Where the symbols take the states:
qq: te>bl, ko>zb
ds: te>hp, ko>jh
bh: te>jb, ko>hh
rg: te>tt, ko>sj
mb: te>dn, ko>jh
hs: te>nl, ko>zj
sj: te>tl, ko>nj
jb: te>pn, ko>fs
hp: te>pf, ko>mg
ch: te>fm, ko>zp
sm: te>bm, ko>nl
rp: te>zb, ko>pf
nc: te>hs, ko>hz
hh: te>qb, ko>zt
dc: te>ch, ko>tt
pn: te>sc, ko>dz
rd: te>pg, ko>fh
jg: te>qq, ko>rp
bm: te>tn, ko>ds
tl: te>qb, ko>bm
nl: te>hz, ko>tn
sc: te>ml, ko>pr
sl: te>pp, ko>dz
qd: te>ds, ko>pm
pr: te>bh, ko>ch
sf: te>sf, ko>fj
nj: te>fh, ko>pz
lf: te>fm, ko>sc
bf: te>sl, ko>fm
nr: te>bf, ko>lf
tt: te>sm, ko>tl
fh: te>nq, ko>jg
rj: te>jp, ko>nr
hz: te>rg, ko>zj
ml: te>zt, ko>bh
rq: te>sf, ko>mb
dz: te>zn, ko>zt
jf: te>ms, ko>sf
zs: te>gn, ko>tt
zj: te>sj, ko>pg
fm: te>dz, ko>ml
jp: te>fj, ko>bf
pg: te>bl, ko>nq
fs: te>qb, ko>gj
tn: te>zj, ko>rd
dn: te>rp, ko>hp
pm: te>nj, ko>hn
zn: te>fm, ko>fs
zp: te>gn, ko>sm
pz: te>jg, ko>rq
bl: te>sm, ko>bm
zr: te>jp, ko>sf
zb: te>hn, ko>zr
pp: te>rj, ko>zn
pf: te>zr, ko>rq
jh: te>qd, ko>zr
nq: te>tl, ko>qq
qb: te>jb, ko>dc
gn: te>hh, ko>nc
mg: te>rq, ko>rj
gj: te>dc, ko>hs
hn: te>nj, ko>mb
zt: te>jf, ko>jb
fj: te>ms, ko>sl
ms: te>mg, ko>pp

The rows follow the links: the fewer symbols apart two states are, the more alike their rows tend to be.

Here are some states, each with a row of numbers. One shown again gets a slightly different row.
fh: -424  +242  -258  +856  -131  -514   -42  +301  -568  -134  -212  +269  +540  +338  -443  +470  -973  -127  +189  -147  -579  -490  +329  +337  +168  +182  -593  -256  -207  +147  -119  -202  -149  -215  +219   +92  +374  +615  -237   +58  +217  -576  +734   -10   +62  -287  -605  -186  -196  -250  -657  +289  -588  +105  +209  -530   +98  -315  +341  -450   +83  +314
gn:  +379   -507   -293     -8   -289   +275   -120   -100   -442   -203   +168    -53  -1044   -483   +997   -117   +647   -667   -695   +131   +610   -355   -334   -116    +36   +173    +19   +668   +202   +377    +64   +451   +771   +634    -51   +204    -61   +360   +670   -143   -322   +180   -261   -257    -38    +34   +415   +430   +455    +37    +55    +28   +265   +368    +47   +283    -18   +428   -546   -271   -217   +131
nc:  +566   -597   -254   -394   -237   +324   +127    -60   -313    -89   +280     +1  -1078    -83   +993   -418   +281   -592   -218   -144   +386   -400    -34   +142    -92   +251    +79   +445   +156   +362   -168   +224   +803   +704   -321   -115   +212   +631   +585   -123   -402    +80   -362   +133    +38   -112   +391   +370   +397    +84    -83   +294   +392    -71    -24    +45   +348   +177   -341   +518   -741   +311
sf: -192  +256  +565  -950  +861  -264  +493  -125  +483   +44   +79  -210  +479   +44  -215  +652   -70  +305  +487  +404  -284  +628   -59   +81   +12  -164  +198   +85   +68  -369  +464  +169  -212  +351  +294  +232  +387  -232   -81   +31  -593  +947  +821  +185   +84  +282  -235  -774  +163  +351   +10  +486  +183    +4  -647  +246   +29  -271  +323   -57  -228  -169
dn: -103  -158  +100   +12  -271   +17   -69  +626   -72  +149   +85  -192  +779   -90   +47  +324  -183  -248  -116  +308  +477  +196  -877  -250   +88   +45  -464  +592  +278  -708  +492   +56  -184  +497  +602  +153   +68  -439  +560  +204  +342  +254   +18  +444   -29  +186  -229   -40  -469  -543  +151   +35  -345  +702  -623  +714  -349  -317  +241  -997  +253  -329
hn:  +87   -56  +235  +583  -534  -259  +151  +461   -49  +306  +498  -185  +566  +309  +106  -239  -627  -411   +26   +40  -173  +207  -282  +262  -256    +8  -492   -83   +61  -853  +231  -202  -349  -167  +157  -315  +326   +75  +416  +584  +946  -277  -199  +334  -277   -90  -405  +210  -593  -828  -550  +642   -55  +249  -248  +385   -13  -219  +637   -18   -61  -381
qd: +188  +421   +88  +429  -270  +550  -211  +418  +435  +431  +162  -378  +497  +657  -106  -592  -270  +285  +115  -327  +350  +650  -243  -116   +55  -237  -394  -525  +109  -737   +70  -489  -241  -422   -85  -793  -385  -721  -125  +403  +857   -63  -873  +537  -222  +104   -57  -225  -433  -448  -102  -128    -9   -12  -264  +598   -36   -31  +317  +314    -1  -162
pp:  -211   -260   +524  -1229   +535   -271   +508   -367   +655    -42   +244    -58   +301    +12   -528   +128   -119   +329   +714   +203   -731   +275   +239    +57   -344   -280   +926    -63    +42    +51    +59    -35   -504   -141    -43    +53   +264   -215   -392   -331   -317   +322   +339    -20   +215   -255   -290   -286    -50   +290   +599    -57   +401   -431   -162   -340    +83   -585   +298   +629   -292   -223
pr:    +5    -77   -204   +721   -648   -146   -382   -387   -159    -39   -145   +262   -265   -657    +74   -227   +775   -146   -683    -59     -9   -270    -92   -212    -85    +13   +129   +133   -203   +368    -16   +129    -83   -450   -160   +369   -364   -213   +108   +101   +299   -432   -537   -845   -305     -1   +402  +1002    -94    +22   +186   -525   -145   +163   +673    -88   -592   +587   -371   -624   +910   -352
hz:  +410   -554   -316   -235   -152   +485   +188    +27   -284    -99   +365    -38  -1037   +203   +763   -469    -30   -463   -120   -203   +287   -355   +171   +292     -6   +243    -59    +35   +204   +274   -375    +46   +647   +379   -289   -421   +173   +718   +316   -187   -308    -57   -391   +376   +153   -223   +244    +87   +350    +76   -208   +316   +370   -262     -5    -95   +565    -39   -234   +879   -961   +456
sj: +476  -110  -203  +363  -240   +48  +324  +193  -372   -67  +407   +71  -506  +554  +680  -421  -532  -443  +100  -368  -177  -291  +477  +459   -20  +276  -437  -292  -184   +27  -295  -202  +279   +58  -207  -520  +375  +790  +130  +138  +146  -332  -169  +369    +6  -277  +134    +3   +68  -247  -606  +701  +427  -283  +155  -210  +489   +87  +100  +807  -946  +359
tl:  +40  +795  -639  +651  +250  +257  -646   +46  -371  -321  -592  +141  -682  +476  +205   +79   -95   +38  -267  -444  +298  -109  +590   +40  +295  +173  -590  -520  -293  +617  -394   +11  +718    -2  -214  -310  -281  +430  -470   +24  -286   -54   +41    +7  +183  +247  +265  -556  +488  +486  -630   +31   -17  -123  +370  -396  +394  +456  -434   +94   -81  +651
zb:  -277   -161    +49   +309   -232   -342    -46   +445   -343     -5    +79    -63   +809    -72    +27   +643   -543   -304    +15   +290    -11    -23   -580    -17    +51   +105   -657   +400   +206   -671   +567    +26   -261   +344   +657   +309   +361    +39   +546   +250   +395   -125   +493   +235    -97    +31   -477   +148   -411   -565   -139   +329   -504   +771   -402   +214   -254   -348   +316  -1027   +203   -246
fm:   -64   -312   +135    +16   -470   -334    +82   -527   +168    -57   +207   +187     +9   -587   -449   -389   +402   +104    +31    -24   -528   -290   +136    -83   -155    -34   +620   +104    -68   +356   -222   -165   -577   -512   -384   +230   -113   -218   -102   -224   +314   -601   -553   -501   -241   -448    +59  +1045   -294   -116   +746   -775    -82   -247   +753   -391   -464    -51    -60   +165   +579   -227
ms:  -223   +128   +511  -1047   +948   -245   +606   -167   +549    +17    +33   -101   +348    -30   -334   +383    -32   +335   +631   +336   -447   +479    +86    -11   -240   -167   +630    -52   +134   -154   +189   +130   -303    -27   +114   +212   +312   -272   -395   -217   -742   +802   +703   +132   +199    +47   -348   -710   +131   +413   +255   +163   +203   -261   -430   +141    +78   -369   +262   +225   -447   -217
bh:  +136   +683   +172   +835   -243   -230   -156   -452   +107   +143   -304   +335   -136   -607   +255    -16   +877   +164   -608     +2    -62   +192   +264    -50   -171    -85    -41   -209   -345   +253    -38   +209    -22   -598   -351   +175   -346    -42   -237   +391    +40    +35   -359  -1068   -194   +275   +473   +530    +92   +329   -296   -123    +50   -202   +467   +136   -459   +856   -140   -490   +723   -360
rq: -173  -232  +565  -594  +251  -345  +296  +287  +215  +189  +281  -215  +699   -91   +64  +489  -272  -184  +317  +542   -14  +372  -585   +19  -110   -62  -155  +562  +230  -721  +541  +186  -333  +503  +586  +323  +373  -266  +484  +268   -30  +629  +526  +190   +68  +255  -510  -281  -254  -331   -10  +566   -74  +514  -794  +602   -92  -322  +436  -725  -168  -370
jb: +118  +937  +458  +612  +204  -146  +153  -444  +267  +146  -300  +260  -218  -308  +122    -1  +634  +406  -274   +41  -229  +467  +548  +150  -312  -200   +17  -762  -529  +136   +93  +165   -49  -775  -524  +109  -237  -117  -666  +572   +44  +312  -190  -851  -173  +350  +498   +25  +138  +588  -506  +130  +251  -329  +317   -21  -174  +723    +4  -171  +313  -322
nq: -625  +413  -621  +785  +174  -224  -471  +238  -652  -431  -616  +275  +293  +435  -564  +584  -701  +158  +136  -222  -203  -448  +427   +90  +352  +225  -652  -402  -210  +476  -289  -133   +44   -87  +262  +135  +130  +346  -367  -106  -142  -369  +700  +102  +304   -22  -223  -370   -35  +250  -253    +4  -733   +49  +375  -666  +295   +48  -115  -494  +380  +460

Each walk starts at a row. The symbols on each line, taken left to right, move it on to the next state.
Answer with the state's row; about right is enough.
 +242   +106   +218   +665   -601    +27   +113   +460   +215   +416   +436   -145   +502   +564    +22   -542   -566   -205    +50   -180   -229   +366    -74   +203   -189   -136   -386   -325    +15   -911   +135   -364   -366   -473   -139   -467   +198   -175    +26   +601  +1033   -355   -541   +449   -291   -103   -160   +142   -535   -690   -432   +416   +127    -34    -75   +439    -38    -90   +562   +312   -249   -296
ko ko
 +147    -80   +171   +193   -187   +135   +188   +554   +175   +423   +338   -350   +782   +241    -27    +24   -421   -119    -95   +154   +169   +567   -694   -174    -33    -66   -457   +187   +288  -1144   +429   -207   -230    +69   +386   -119    +84   -380   +471   +454   +712    +40   -188   +519   -244   +172   -339    -12   -519   -704    -80   +317   -167   +462   -664   +746   -146   -195   +524   -385    -24   -426
ko ko
-171  -141  +374  -681  +358  -127  +192  +261  +393  +227  +111  -338  +856  +116  -267  +458  -315  +136  +407  +459  +155  +407  -626  -221  +151  -254    +3  +329  +404  -844  +502   +54  -363  +463  +571  +219  +136  -501  +293  +138    +9  +610  +526  +601   +23  +213  -454  -447  -242  -269  +226  +152  -120  +471  -875  +585  -176  -452  +287  -493   +17  -246
-371  +379  -665  +442  +384  +114  -533  +199  -411  -369  -534  +156  -128  +442  -597  +280  -547  +363   +96  -310   +14  -336  +565   -15  +465  +251  -430  -479  -277  +638  -482  -289  +250  -100    +4  -173  -189  +312  -571  -377  -364  -374  +567  +342  +287   -51  -107  -614  +268  +371  -130  -262  -509  -227  +326  -675  +433   -45  -207  +167  +233  +808
ko te ko
-132  +409  -684  +191  +271  +711  -706  +338   -54  -168  -698  -183  -139  +434  -398  -170   -97  +547   -88  -481  +764  -103  +234  -291  +560   -50  -395  -444    +3  +396  -390  -176  +519   -53  -136  -507  -519  -323  -440  -406  -272  -156  -291  +505  +223  +236   +88  -633  +298  +310  +138  -797  -390  -125  +166  -242  +346  +139  -567  +172  +215  +695
ko te te te te
 -132   -770   +288  -1349   +326   -252   +465   -128   +431    -51   +380   -229   +413   -121   -568    +97   -113    +91   +691   +315   -436    -94   -218   -104   -174   -188   +851   +499   +427   -105   +156   -128   -546   +220   +243   +185   +320   -228    +11   -554   -373   +148   +397   +369   +149   -343   -321   -150   -131   -150   +815   -202    +94    -81   -299    +14    +46   -781   +223   +279   -299   -132
 +12  +306  +574  -320  +238  -373  +461  -619  +601    -4  +127  +235    +1  -110  -491  -193  +409  +480  +374   +62  -974  +354  +597  +173  -496  -248  +683  -632  -335   +97   -85   -26  -542  -831  -503   +61   -57  -195  -849   +30   -80  +148   -67  -539   -57  -185  +233  +231    -9  +312  +216   -30  +480  -756  +436  -261  -210   +38  +206  +504  +151  -341
te ko ko ko te
 +210  +1070   +249   +529   +177    +60   +132   -326   +181    +76   -372    +67   -445   -206   +464    +18   +799   +126   -444    -11    -49   +333   +542   +170   -123     -2   -168   -593   -466   +106    -16   +393   +254   -333   -396    -53   -336   +111   -385   +461   -251   +415    -10   -918    -93   +434   +495   -115   +527   +644   -696   +323   +406   -278   +315   +102    -54   +837   -163    -85    +38   -132
te te ko
 -51  +418  +508   +22  +189  -387  +348  -634  +646   +44    +0  +279  +158  -314  -604  -172  +390  +438  +168   +60  -926  +256  +533  +105  -318  -338  +747  -512  -327  +153   -16   -27  -636  -957  -504   +68  -112  -343  -748  +155   +49   -13   -98  -661  -134  -153  +177  +288  -152  +312  +238  -246  +227  -643  +460  -313  -201  +110  +290  +288  +436  -443
+496  +357  +138  +129   +87  +160  +399  -274  +104   +78   -91  +261  -977   +13  +955  -342  +563  -126  -389   -64    +2  +322  +632  +224  -324   +33  +111  -450  -350  +165   +14  +321  +541  -212  -631  -181   -36  +526  -171  +293  -300  +277  -295  -372   -58  +207  +581   -65  +509  +542  -596  +562  +843  -356    +8   +90  +271  +741  -214  +631  -575   -75
te te te ko te
 -32  +932  +451  +200  +327  -307  +127  -569  +445  +129  -327  +267   -31  -269  -117  +165  +683  +413  -156  +139  -447  +565  +504  +153  -288  -180  +252  -518  -535  +137  +188  +198  -228  -771  -335  +117  -159  -272  -607  +568  -244  +533  +176  -898   -52  +501  +309  -126  +152  +664  -311  +248  +315  -431  +259   -56  -190  +595  +152   -11  +437  -538
ko ko ko ko
 +492   -293   -208   -198    -99   +420   +230    -34   -111    -58   +108    +71  -1161   +234   +737   -380   +100   -391   -125   -371   +270   -242   +365   +237    +30   +252     -7    -32    +89   +376   -226    +39   +695   +388   -410   -408   +140   +655   +148   -130   -391   +103   -319   +205    +73   -142   +459    +12   +515   +242   -392   +435   +580   -286    +21    -78   +498   +279   -256   +934   -860   +365
-140   -11  +117  -278   +99  +386  -287  +507  +281  +167  +101  -483  +717   +41  -198  +166  -138  +169   +85  +266  +721  +482  -861  -411  +188  -185  -341  +385  +436  -718  +368   -39   -95  +425  +521   -75   -82  -813  +295   +84  +165  +382    +6  +690    -1  +489  -301  -401  -336  -375  +339  -283  -345  +609  -721  +724  -180  -339  +111  -571  +161  -279
ko ko te te
 -249   -190   +538  -1230   +783   -194   +638   -314   +415    -89   +242   -169   +403    +41   -451   +404    -89   +380   +805   +351   -528   +331   +103    +24   -154   -209   +681    +79   +154    -88   +222    -36   -418   +191   +238   +162   +251   -306   -190   -249   -557   +651   +634   +181   +291    +12   -298   -585    +34   +443   +430   +119   +150   -337   -449   -105   +129   -547   +216   +356   -296   -192
ko te ko ko
 +76  +927  +362  +345  +255   -95  +233  -423  +452  +138  -252  +198  -400   -69  +326   -17  +580  +283  -246    -2  -243  +537  +556  +271  -337  -152   +98  -752  -624  +117   +38  +204   +95  -584  -500  -101  -163   +44  -548  +513   -31  +444   -40  -622  -215  +274  +466  -252  +296  +609  -655  +471  +488  -517  +180   -61   -60  +678    -9  +337   +61  -221
  +15   -897   +157   -862    -84   -338   +354   -299   +286    -56   +533    -54   +285   -217   -675   -188   -130    +17   +468    +65   -533   -374   -140   -200   -155    -73  +1037   +397   +251   +244   -226   -296   -678    -95    +23   +200   +212   -191    -59   -636    -65   -321   -124   +166    +90   -619   -274   +524   -296   -265   +942   -502    -27   -200   +135   -385   -221   -750   +148   +557    +44   -116
ko ko te te
-223  +592  +602  -823  +856  -238  +595  -374  +556  +145  -176   -59  +408   -62  -149  +471  +157  +454  +490  +388  -384  +758  +242   +20  -247  -243  +320  -188   -91  -166  +212  +209  -323   -97   +94  +179  +207  -325  -416  +134  -603  +930  +770  -262  +153  +309  -149  -629  +255  +539   -85  +357  +309  -205  -382   +76   -55   -40  +282   -60  -144  -269
te ko te ko
  -36  -1020    +65   -603   -245   -260   +157   -225   +115   -162   +441     -7   +258   -253   -669   -296    -15   -123   +395    +12   -425   -479   -381   -160   -142    -46   +928   +494   +370   +170   -252   -364   -557    -53   +130   +264   +185   -256   +105   -614   +150   -530   -214    +77    +11   -666   -269   +651   -323   -384   +989   -667   -213    -84   +313   -367   -268   -645    -12   +417    +63    -25
-192  -139  +229  +372  -315  -702  +268  +287  -366   -67  +359   +99  +537  +105  +141  +396  -632  -517   +87  +263  -439   -93  -259  +337  -159  +179  -494  +276   -60  -643  +343   +10  -410  +191  +457  +296  +480  +400  +510  +335  +463  -193  +572   +29  -173   -50  -503  +117  -536  -594  -496  +734  -289  +399  -223   +58  -117  -263  +625  -630    +6  -272
te te
-576  +105  -454  +633  +116  -448  -297  +373  -731  -320  -435  +155  +508  +104  -540  +819  -534    +6   +54   -65  -122  -461   +28   +29  +436  +219  -616   +46  -156  +196   -78   -45   +28  +166  +485  +355  +208  +333   +44  -197    -3  -377  +853  +124  +104   -13  -432  -132  -106   -86  -102   +21  -814  +408  +118  -390  -129   -17   +61  -975  +545  +307
ko te te
+206   +39  +103  +713  -570  -364  +363  +310  -197  +190  +486   +35  +476  +393  +242   -86  -918  -427  +167   -91  -525    -3   +35  +431  -313   -38  -578  -140  -114  -629  +114  -253  -337  -216  +121  -151  +460  +505  +271  +676  +795  -452   +15  +118  -252  -221  -348  +165  -583  -752  -645  +755  +109  +120   +19    -9   +29  -135  +639  +149  -280  -225
-422  +466  -678  +338  +415  +402  -816  +208  -391  -238  -878  +153   -65  +274  -549  +264  -348  +340    +5  -325  +392  -328  +286  -389  +524   +88  -531  -245   -53  +715  -387  -133  +492   +92   +65   -87  -320   -43  -426  -478  -309  -328  +211  +312  +399  +197    -4  -522  +209  +364  +150  -612  -684    +1  +263  -384  +236   +12  -498  -321  +346  +624
te te ko ko
+124  +375  +100  +168  -146  +534  -367  +530  +520  +518   +64  -443  +622  +567  -324  -390  -191  +332   +41  -130  +504  +742  -329  -361  +160  -200  -269  -357  +151  -878  +214  -311  -210  -167   +16  -610  -334  -884   -27  +289  +606   +68  -584  +748  -128  +212  -141  -382  -349  -547   +12  -206  -107   +38  -517  +784   -15  -181  +215  +114    +6  -197
ko te ko ko ko
 +26  +349  +228  +743  -363  -347   -65  -520   +69   +93  -127  +380   +24  -705  -198   -91  +827  +228  -328   +36  -294   +55  +318   -75  -173  -242  +383  -190  -321  +206    +7   +87  -367  -816  -366  +343  -286  -292  -404  +289  +298  -289  -486  -898  -268   -29  +375  +807  -139  +166  +137  -332   -73  -203  +706  -157  -592  +599    +9  -454  +888  -402
+243  -563  -567   -85  -284  +384  -441   -64  -440  -230   -78   +66  -775  -588  +657  -190  +602  -365  -720   -79  +737  -505  -363  -261  +313  +285   -13  +601  +196  +589  -179  +218  +657  +584    -9  +216  -267  +109  +636  -287  -246   -64  -376  -134   +33   +87  +362  +528  +239  +109  +360  -436   -66  +458  +168   +25   -98  +400  -682  -433  +114  +193
te te te ko ko
 +348   -296   -531    -17   -123   +424   -214     -7   -506   -266    -85    +26  -1064   -160   +960   -285   +449   -420   -598    -63   +816   -394     -6    -80   +206   +334   -183   +382   +121   +513   -114   +253   +869   +599   -159    +57    -54   +518   +605   -220   -395    +44   -313    -49   +148    +81   +374   +185   +585   +192   -138    -66   +202    +75    +57   +121   +236   +483   -630    -30   -336   +356
ko ko te te
 +250    +14   -531   -137   +128   +452    +13   +167   -292   -180    -58      0   -872   +705   +244   -431   -294   -132   +154   -436   +109   -313   +540   +268   +154   +236   -187   -366   -222   +524   -603   -106   +676   +151   -395   -536    +11   +682   -213   -381   -308   -247    -87   +484   +286    -95   +141   -448   +461   +232   -254   +308   +198   -331   +117   -431   +762    +61   -125  +1115   -724   +662
